In the rows, zero is written as 128.
Each row of numbers belongs to one of the things below and depends on some of the facts about them. Some rows are named. Which thing is each other row?

There are 3 kinds of fact about the things: η, Θ, τ.
k_277 | Θ ditotir | τ k_435
k_444 | Θ stisor | τ k_900
k_435 | Θ stisor | τ k_912
k_482 | η k_801 | Θ ditotir | τ k_757
k_283 | Θ bugil
k_783 | Θ trepi | τ k_195 k_567
k_564 | Θ ditotir | τ k_166
k_471 | Θ tinol | τ k_214
k_561 | Θ ditotir | τ k_976 k_138
k_596 | Θ stisor | τ k_486 k_910
k_337 | η k_454 k_729 | Θ skeron | τ k_912
k_139 | Θ skeron
k_138 | Θ ditotir | τ k_912
k_663 | η k_139 k_278 | Θ bugil
k_276 | Θ trepi | τ k_49 k_912 k_493
k_279 | Θ tinol
k_292 | Θ tinol | τ k_633 k_138
k_973 | Θ bugil | τ k_147
k_603 | η k_30 | Θ skeron | τ k_543
k_314 | Θ tinol
k_608 | Θ bugil
k_757 | η k_545 k_279 k_434 | Θ ditotir
k_522 | Θ stisor
k_196 | η k_193 | Θ tinol
k_134 | η k_512 k_807 | Θ bugil
k_373 | Θ tinol | τ k_623 k_903
k_552 | Θ stisor | τ k_974 k_648
k_646 | Θ ditotir | τ k_573
k_807 | Θ skeron
k_166 | η k_584 k_310 k_729 | Θ tinol | τ k_912 k_30 k_496
k_595 | η k_666 k_885 | Θ bugil | τ k_900 k_910
k_587 | η k_493 | Θ stisor | τ k_493
k_30 | Θ ditotir | τ k_385
k_191 | Θ bugil | τ k_493
k_126 | η k_573 | Θ bugil | τ k_191
k_486 | Θ stisor | τ k_912
k_386 | Θ ditotir | τ k_980
k_729 | Θ ditotir
k_208 | Θ bugil
k_150 | Θ ditotir | τ k_120 k_385 k_324
k_355 | η k_435 k_631 k_324 | Θ ditotir
k_992 | Θ ditotir | τ k_194
k_198 | Θ ditotir | τ k_337 k_161
k_82 | Θ ditotir | τ k_337 k_471
k_594 | Θ ditotir
k_974 | Θ trepi | τ k_49 k_147 k_980 k_310 k_635
k_404 | Θ ditotir | τ k_689
k_573 | Θ skeron | τ k_449 k_161
k_827 | Θ trepi
k_857 | η k_523 | Θ stisor
k_170 | Θ stisor | τ k_283 k_373 k_37
k_631 | Θ bugil | τ k_49 k_100
k_445 | Θ bugil | τ k_147 k_742
k_100 | Θ bugil
k_56 | Θ tinol | τ k_337
k_382 | Θ ditotir | τ k_710
k_146 | η k_512 | Θ ditotir | τ k_742
k_180 | Θ bugil | τ k_292 k_385
k_873 | η k_816 | Θ stisor
k_49 | Θ bugil
k_910 | Θ stisor | τ k_875
k_678 | η k_755 k_778 k_798 | Θ ditotir
k_401 | η k_992 k_522 | Θ trepi | τ k_139 k_633 k_471
k_899 | η k_633 k_30 k_801 k_564 | Θ stisor
k_882 | Θ tinol | τ k_809
k_793 | η k_567 k_726 | Θ tinol | τ k_912
k_512 | Θ stisor | τ k_633
k_61 | η k_56 k_155 | Θ bugil | τ k_587
k_394 | Θ skeron | τ k_385
k_961 | Θ trepi | τ k_633 k_330
k_912 | Θ stisor
k_392 | η k_973 | Θ stisor | τ k_684
k_689 | η k_445 k_564 | Θ ditotir | τ k_912
k_635 | η k_376 k_910 k_594 k_729 k_138 | Θ tinol | τ k_147
k_248 | Θ trepi
k_202 | η k_572 k_191 k_278 | Θ ditotir | τ k_30 k_404 k_385
k_120 | Θ stisor | τ k_161
k_466 | Θ ditotir
k_98 | η k_596 k_627 k_445 k_481 k_138 | Θ ditotir
k_453 | Θ ditotir | τ k_337
k_836 | Θ ditotir
k_478 | Θ stisor | τ k_161 k_903
k_572 | Θ stisor | τ k_283 k_454
k_995 | η k_248 | Θ ditotir | τ k_912
k_584 | Θ tinol
k_434 | Θ ditotir
k_998 | Θ ditotir
k_533 | η k_352 k_434 k_761 | Θ bugil
k_172 | Θ bugil
k_281 | Θ skeron | τ k_311 k_385
k_265 | η k_596 k_522 k_453 | Θ ditotir | τ k_912 k_710
k_203 | η k_314 k_385 | Θ ditotir | τ k_875
k_684 | Θ trepi | τ k_214 k_486
k_809 | Θ tinol | τ k_793
k_423 | Θ ditotir
k_8 | η k_841 k_783 k_525 | Θ stisor
k_123 | η k_882 k_816 | Θ stisor
k_506 | Θ skeron
k_527 | Θ trepi | τ k_912
k_623 | η k_393 | Θ ditotir | τ k_147 k_512
k_345 | η k_404 | Θ tinol | τ k_912
k_710 | Θ bugil | τ k_496
k_798 | Θ bugil
k_195 | Θ tinol
k_35 | η k_522 | Θ ditotir
k_942 | Θ stisor | τ k_912 k_330
k_755 | Θ ditotir
k_980 | Θ skeron | τ k_912
k_661 | Θ stisor | τ k_214 k_337
k_726 | Θ trepi | τ k_912 k_543 k_138
k_761 | Θ stisor | τ k_283 k_330
k_742 | Θ skeron
k_965 | Θ ditotir | τ k_49 k_161
k_550 | Θ bugil
k_537 | η k_522 | Θ tinol | τ k_912 k_980
k_249 | η k_512 k_608 k_121 | Θ bugil | τ k_285
k_62 | η k_30 k_836 | Θ stisor
k_666 | Θ skeron | τ k_875
k_407 | η k_809 | Θ bugil
k_147 | Θ ditotir
k_525 | Θ ditotir | τ k_912 k_385 k_473
k_648 | Θ ditotir | τ k_147 k_684
k_214 | η k_841 | Θ trepi
k_778 | Θ bugil | τ k_710 k_330
k_352 | Θ skeron | τ k_912
k_844 | Θ bugil | τ k_385
k_122 | Θ ditotir
k_962 | Θ skeron
k_253 | Θ tinol
k_586 | Θ trepi
k_184 | Θ tinol | τ k_912
k_891 | Θ tinol | τ k_912
k_194 | η k_366 | Θ ditotir | τ k_912 k_161
k_161 | Θ stisor | τ k_912 k_486
k_310 | Θ skeron | τ k_882 k_816
k_285 | η k_445 | Θ stisor
k_117 | η k_523 k_778 k_594 | Θ trepi | τ k_330
k_496 | Θ ditotir
k_366 | Θ tinol | τ k_161
k_416 | Θ ditotir
k_430 | Θ skeron
k_96 | Θ trepi
k_526 | Θ trepi | τ k_663 k_49 k_980
k_427 | Θ skeron
k_393 | Θ tinol
k_193 | Θ trepi | τ k_98 k_903
k_311 | Θ ditotir | τ k_980 k_900 k_903
k_111 | Θ ditotir | τ k_146 k_138
k_127 | Θ bugil
k_737 | η k_366 k_416 k_782 k_138 | Θ ditotir | τ k_912
k_325 | η k_96 k_493 k_710 | Θ ditotir | τ k_43
k_903 | η k_512 k_366 | Θ ditotir
k_121 | Θ ditotir
k_43 | η k_512 k_121 | Θ stisor
k_330 | Θ trepi | τ k_980
k_674 | Θ tinol | τ k_809 k_161
k_5 | η k_552 k_444 k_473 | Θ ditotir | τ k_385
k_94 | η k_674 | Θ ditotir | τ k_912 k_385
k_774 | η k_434 k_423 | Θ tinol | τ k_283
k_493 | Θ stisor
k_863 | Θ bugil | τ k_742 k_980
k_591 | η k_394 k_253 | Θ skeron
k_768 | Θ ditotir | τ k_407
k_951 | Θ stisor | τ k_910 k_352
k_801 | Θ tinol | τ k_385
k_509 | Θ ditotir | τ k_385
k_719 | η k_552 k_827 | Θ skeron
k_440 | η k_208 k_561 | Θ ditotir | τ k_973 k_423
k_473 | Θ tinol | τ k_633 k_191
k_278 | Θ ditotir | τ k_453
k_459 | η k_882 k_127 k_631 | Θ tinol
k_841 | Θ skeron
k_155 | Θ ditotir
k_481 | Θ ditotir | τ k_146 k_809 k_292
k_376 | Θ tinol
k_567 | Θ stisor
k_290 | η k_191 k_844 | Θ stisor | τ k_214
k_628 | η k_573 | Θ tinol | τ k_912
k_879 | η k_404 k_631 | Θ bugil
k_543 | Θ ditotir | τ k_912
k_20 | Θ ditotir
k_816 | Θ skeron | τ k_193 k_674 k_951
k_782 | Θ skeron
k_900 | Θ skeron
k_359 | Θ stisor | τ k_214 k_912 k_684
k_545 | Θ ditotir | τ k_572 k_633
k_187 | Θ ditotir | τ k_449 k_486
k_697 | η k_951 | Θ stisor
k_627 | Θ ditotir
k_775 | η k_674 | Θ tinol
k_885 | Θ stisor | τ k_290
k_324 | Θ trepi | τ k_283 k_594
k_70 | Θ ditotir | τ k_726
k_976 | η k_827 k_900 k_726 | Θ bugil | τ k_404
k_449 | Θ trepi
k_385 | Θ bugil | τ k_912
k_37 | η k_20 | Θ stisor
k_523 | Θ skeron
k_223 | η k_768 | Θ ditotir | τ k_283 k_710
k_633 | Θ skeron
k_131 | Θ bugil | τ k_623 k_962
k_454 | Θ ditotir | τ k_449
k_875 | η k_809 k_801 k_798 k_998 | Θ ditotir

Named rows:
[106  89 172  96 171 141 153 170 108 128 115 108 135 154 135 101 166 149
 145 143 125 104 145 158  90 134 117 143  97 132]: k_493
[164 108 103 165  88  81 144  88 174 108 154 183 168 190 107 179  90  97
 132  85  72  78 162  90 161 134 168  96 136 169]: k_689
[110 123 108 150  96 158 104  89 153 156 121 144  76 103 102 125 132  99
 139 109 146 149  81 111 144 116 157 162 132  84]: k_311
[145 149 103 170  87 170 149  79  81  83 166 109  75 126 133  98 168 183
 114 124 158 161 159  96 168  74 104 112 160 166]: k_180
[129 136 133  83 161 105 134 175 141 144  93 104 159 129 165 120 165 158
 148 169 155 167 158 179  87 147  97 103 113 155]: k_314
[110 139 177 158 145 104 122 172 144 153  98 102 131 161 136 107 129 130
 154 157  73  89 161 178 147 144  84 176 116 143]: k_755
[115 167 101 150 106 124 141  96 118 159 130 154 113  94 137 128 109 135
  98 105 128 164  93  94 156 163 126 109 168  82]: k_401
[117  99 184 161 181 120 157 166  82 168 115 131 160 141 110  92 148 114
 142 173 121 154 167  98 119  81  96 119 107 157]: k_663
[126  95 173 157 180 136 152 165  85 156 121 106 157 161 109  92 130 145
 147 165 117 141 153  94 115 101  91 139 103 153]: k_100
[116 152 117 156  96 138  82 101 118  84 118 107  91 106 129 154 107  98
 145  94 135  85  81 106 165 158 108 166 156  93]: k_454
[144 173 100  88 107  91  71 144  94  79 143 103 159  97 171 184  97  93
  94 100 165  81  78 158 165 168  75  95 169 159]: k_366
[157  81  97 102  92  92 152  86 176  76 167 183 164 186 118 190  95 115
 105  88  76  99 157  91  87 117 168  90 100 173]: k_527
[111 107 109 117 115 158 132 104 146 103 150 125 111 106 130 138 149 140
 115 136 151 156  86 104 108 141 136 121 106 101]: k_783
[108 123 105 153 118 141  80 116 101  78 161 112 121  99 114 183 124  99
  73 138 162  74  78 157 173 143  94 137 141 164]: k_965
[112 112 106 128 100 161 144  89 169 173 122 166  88 108 100 122 123 155
 110 115 128 167  82  93  93 148 162 129 114  78]: k_330
[140 155  97  82 108 138  74 116 107  81 160  99 159  92 137 179 122  94
  65 163 162  80  73 183 170 152  91 104 131 162]: k_573
[162 122 103 150  90  77 141  89 167  92 128 193 167 188 132 188  90  90
 147  84  77  82 167  96 152 146 172  91 169 164]: k_737
[119 120  98 133 112 153 129 102 142 127 152 134 117  96 118 160 118 102
  81 131 154 155  79 102 129 156 138 111 119  99]: k_684

Which thing is each row?
No name comes twice in this set of rows, the named rows included.
[135  79 152  88 162  84 160 172 168 115 144 150 166 191 125 177  97 117
 149  91  72  77 174  91  80 111 175  91  91 170] | k_912
[136  91 102 113 102 117 148  99 172  97 155 169 157 161 125 181  95 113
  99  93  92 128 110  91 104 132 165  93 106 159] | k_276
[185 171 101  84 163 103 158 172 112 171 107 143 163 127 116 151 149 159
 151 163 164 149 153 185 132 117 135  91 165 162] | k_459
[146 149 102 173  84 173 148  85  85  80 165  99  77 141 151  88 181 185
 129 126 166 158 171  87 174  76 100 106 158 170] | k_844
[184 155 102  76  89 163 110 130 157 123 151 107 121 117  94 170 122 139
 148 153 160 141  75 174 158 116 164 129 146 101] | k_816
[142 145 106  79  94 149  88  90 155 101 141 117 136 101 126 139 128 122
 131 135 155 162  83 163 124 122 160 124 132  95] | k_666
[147 171 108  94  89 127  76  91 142  85 122 108 139 101 148 140 100 133
 141 101 142 157  83 138 150 158 144 128 160  82] | k_310
[153 127  96 139 107  86  92 115 111  75 152 171 171 118 147 185  92  92
  91  80 121  71 130  94 171 155 155  93 172 172] | k_194
[147  82 100 105 100  90 157  98 174  80 161 177 165 188 100 179  93 100
  80  86  73  75 155  93  92 124 175  86  96 170] | k_486
[132 168 104 110  84 116 103  96 177  90 152 102 123 103 142 175 110 153
 108 164  92 162  83 174 146 160  92 102 110 121] | k_809
[183  83 104 162  87 157 165  84 161  76 172 135 134 193 132 167  94 184
 125  86  89 106 171  92 135  70 172  92 121 170] | k_385
[169 141 103  90  87  77 145  84 178 122 120 181 166 163 145 186  89 130
 125  84  77 164 149  95  98 156 162  89 145 140] | k_537

Now the same things, written a new way:
Some rows with their names:
[125 135 135 116 119 134 128 125 131 129 129 130 122 128 131 152 117 131
 112 127 130 127 136 126 133 136 118]: k_992
[135 114 124 141 143 115 125 124 138 135 121 127 133 123 138  93 137 124
 151 133 122 127 118 121 124 113 130]: k_962
[129 125 132 130 132 122 127 123 131 132 125 133 134 128 120 117 131 125
 137 122 126 123 131 130 126 126 126]: k_337
[128 140 138 116 118 131 123 127 127 134 133 131 125 131 111 144 120 131
 118 123 132 119 139 130 129 126 130]: k_202
[185 137 141 175 121 121 146 132 128 137 117 128 126  84 116 121 132 142
 137 125 135 129 135 123 126 130 149]: k_623
[126 137 137 114 118 133 124 127 129 130 131 130 122 130 120 148 118 131
 114 126 132 123 136 129 131 129 124]: k_70
[147 124 135 135 123 126 131 134 136 132 130 125 121 118 144 124 120 130
 124 134 133 129 146 122 127 131 126]: k_155
[119 136 128 123 120 134 133 130 120 121 128 131 129 133 118 145 124 129
 116 123 131 131 134 136 130 140 126]: k_527
[127 120 127 129 133 123 128 123 135 126 120 130 130 125 139 123 127 125
 132 128 124 130 125 127 129 129 115]: k_782
[126 138 137 116 118 132 125 127 130 130 131 130 122 131 120 148 118 131
 114 126 132 123 136 129 131 128 124]: k_382
[117 130 123 117 128 129 126 122 126 121 122 131 128 139 128 144 122 126
 120 126 128 133 121 134 132 138 109]: k_631
[138 117 124 132 137 130 133 135 124 114 124 126 127 124 140 126 136 125
 132 130 124 133 120 131 131 144 123]: k_584
[151 118 121 136 140 125 116 135 124 111 123 124 118 129 135 129 133 127
 132 134 130 135 102 135 127 134 123]: k_279
[122 133 128 121 122 130 132 127 123 121 124 131 132 134 117 141 123 127
 120 123 130 130 133 137 129 133 116]: k_863
[132 130 132 126 127 127 124 127 132 137 130 127 124 127 129 125 125 130
 129 131 129 123 130 121 129 121 132]: k_466
[128 123 121 130 130 124 132 127 129 124 120 127 132 129 135 123 127 125
 130 130 127 134 125 129 129 129 118]: k_191
[125 135 135 116 119 134 127 126 131 129 128 130 121 129 131 151 117 131
 112 128 130 127 136 127 133 136 118]: k_564
[105 122 119 113 131 128 123 133 129 125 135 124 127 149 140 117 126 120
 127 136 127 130 129 127 125 122 124]: k_193

Which thing is each row?
No name comes twice in this set of rows, the named rows included.
[144 128 128 130 131 124 111 126 135 131 126 125 114 129 137 132 119 132
 127 137 133 130 112 123 128 119 125] | k_434
[121 124 119 126 135 125 126 123 130 126 121 128 130 136 135 126 128 126
 132 130 125 134 116 128 131 132 116] | k_127
[138 121 127 132 137 128 127 136 120 120 130 128 129 129 121 118 140 125
 137 125 126 126 122 134 127 138 133] | k_793
[137 127 127 119 132 123 103 127 135 131 131 124 112 140 135 130 118 130
 126 139 134 127 111 124 126 112 125] | k_20
[138 133 136 130 117 127 135 133 122 123 129 131 132 127 112 133 123 127
 120 118 136 129 154 140 123 140 120] | k_61
[134 112 121 139 142 116 127 124 139 132 119 126 131 123 147  99 134 124
 147 135 122 130 116 121 126 116 124] | k_139
[127 132 132 123 132 126 116 123 130 142 133 130 124 135 120 123 128 130
 135 128 128 119 125 121 129 123 135] | k_355
[142 129 124 136 133 120 115 126 124 128 125 129 127 135 113 120 128 128
 137 127 134 129 116 134 123 121 127] | k_533
[125 135 135 114 118 133 126 127 131 127 128 129 121 130 129 153 116 132
 111 129 131 127 133 128 132 131 118] | k_278
[130 121 119 145 138 122 134 132 128 134 127 125 132 127 137 100 138 126
 145 133 125 132 122 121 125 126 139] | k_449
[190 123 130 178 129 124 154 140 121 110 109 126 126  82 133 128 139 137
 133 126 130 142 120 134 129 150 135] | k_393
[152 119 123 142 142 117 111 127 140 139 125 121 116 125 148 105 128 130
 145 143 129 130 105 115 125 111 135] | k_423
[119 138 131 125 120 133 135 130 119 126 131 133 131 134 110 141 127 129
 119 119 131 127 140 136 129 144 129] | k_117
[121 130 127 121 121 131 135 125 126 119 121 131 130 132 128 146 121 127
 116 124 129 134 134 135 132 141 110] | k_778
[122 130 133 117 124 127 126 123 130 122 123 133 129 131 118 142 121 126
 120 122 129 126 130 137 128 128 115] | k_281

Now the same things, written a new way:
Some rows with their names:
[140 163 133 116 152 173 116 132  97 133  97 146 160 141 150 116 149 148
 132 198 184 134 121 124  89 129]: k_37
[109 121 118 140 109 116 124 131 135 114 147 126 105 133 106 132 135 118
 132  93 118 144 138 138 133 122]: k_481
[118 123 120 149 129 126 130 143 131 123 130 115 116 139  95 133 139 139
 140 122 122 126 147 135 126 128]: k_82
[120  92  82  64  73 112 145 130  99 128 107 154 101  52 128 101 141 120
 106 134 132 134 200 100 121 111]: k_180
[154 113 140 128 140 146 124 127 117 142 120 150 167 122 139 144 147 116
 111 153 152 147 120 151 132 158]: k_285
[102 105 104 114 104 151 155 141 105 101 136 135  92 147 132  93 119  70
 103  96 136 140 165 150 154 121]: k_445
[125 168 101 221 102 106  70 111 179 114 181 112 133 158  83 201 184 177
 189 120 158 144 137 112 104 124]: k_674
[146 134 127 126 116 103 111 128 135 115 126 118 137 139 131 141 143 101
 118 113 126 146  98 130 133 124]: k_998
[158 137 131 124 130 142 124 127 120 118 119 129 148 124 150 131 147 104
 124 144 144 126 123 133 139 137]: k_427
[122 115 107 101 101 103 139 137 126 149 105 130 124  51  86 114 144 171
 129 137 112 133 175  90 105 127]: k_202
[107 106  92  62  49  65 121 111 124 139 133 161  98   9 110 119 146 148
 110  99 103 156 173  78 101 102]: k_30
[100 130 129 148 131 143 146 145 124 123 125 118 109 135  96 105 124 131
 134 104 120 127 150 129 125 123]: k_311
[121 116 108  83  80 121 134 114 111 129 130 161 107  40 132 109 140 143
 119 130 126 137 186  98 116 121]: k_281
[155 115 105  92 115 129 125 137  92 105 116 122 120 143 158 120 135  78
 107 155 163 141 128 140 128 106]: k_127
[122 153 152 150 160 103 143  97 190 181 115 102 155 139 152 134  66 208
 140 125  83  59  85  55 123 140]: k_628
[115  92 132  61 132 103 144  84 134 168 152 132  88 137 191 118  47 137
 104 143 132 107 106 123 132  99]: k_435
[152 113 138 125 138 144 125 125 119 141 125 149 163 125 136 143 147 118
 113 155 150 149 123 152 133 157]: k_857
[113  98 130 107 133 138 140 103 130 151 147 150 108 140 159 122  85 136
 116 131 126 113 135 135 139 131]: k_359

Rows to name:
No name comes twice in this set of rows, the named rows included.
[149 141 128 117 114 142 122 119 123 109 132 134 127 133 164 130 146  85
 120 128 155 143 111 138 136 122] | k_900
[180 119 135 116 147 145 150 129 122 147  99  94 133 116 131 126 147 114
 130 175 183 152 127 147 128 122] | k_591
[131 181 168 188 108 108  71 125 142 100 158 150 189 146 151 163 140 147
 114  83  73 115  66  94 117 166] | k_314
[175 100 110 104 143 139 147 148 100 127  82  99 142 134 130 114 137 106
 121 182 166 130 142 138 131 129] | k_879
[ 98 195 156 191 147 164 136 137 138 136 121 107 138 140  97 106 138 198
 153 141 151 133 114  93  77 126] | k_774
[121 102  94  45  59  93 145 104 110 139 140 156  65   8 133 107 150 132
 115 132 156 176 176 104  98  85] | k_394
[144  79  97 162 115 111  74 126 131 123 183 144 127 136 114 212 177 161
 169 162 159 144 175 181 132 143] | k_120
[127 213 148 162 126 127  91 114 136 112 135 116 147 149 146 136 151 162
 139 136 154 147  62  90  70 113] | k_279
[136 130  90 170 101 131  68 128 136  84 172 144 136 152 129 188 178 135
 173 135 142 103 177 138 139 135] | k_573
[123 101 100 116 115 148 150 145 105 111 116 129 109 138 132 107 129 100
 117 127 144 124 173 141 143 128] | k_131
[114 138 134 167 128 135 112 152 120 111 120 140 169 143  96 133 122 148
 132 101  75  80 157 103 138 162] | k_203
[148 164 164 174 139 114 109 126 153 138 133 114 160 130 131 150 154 163
 131 127 127 151  68 116 109 146] | k_195

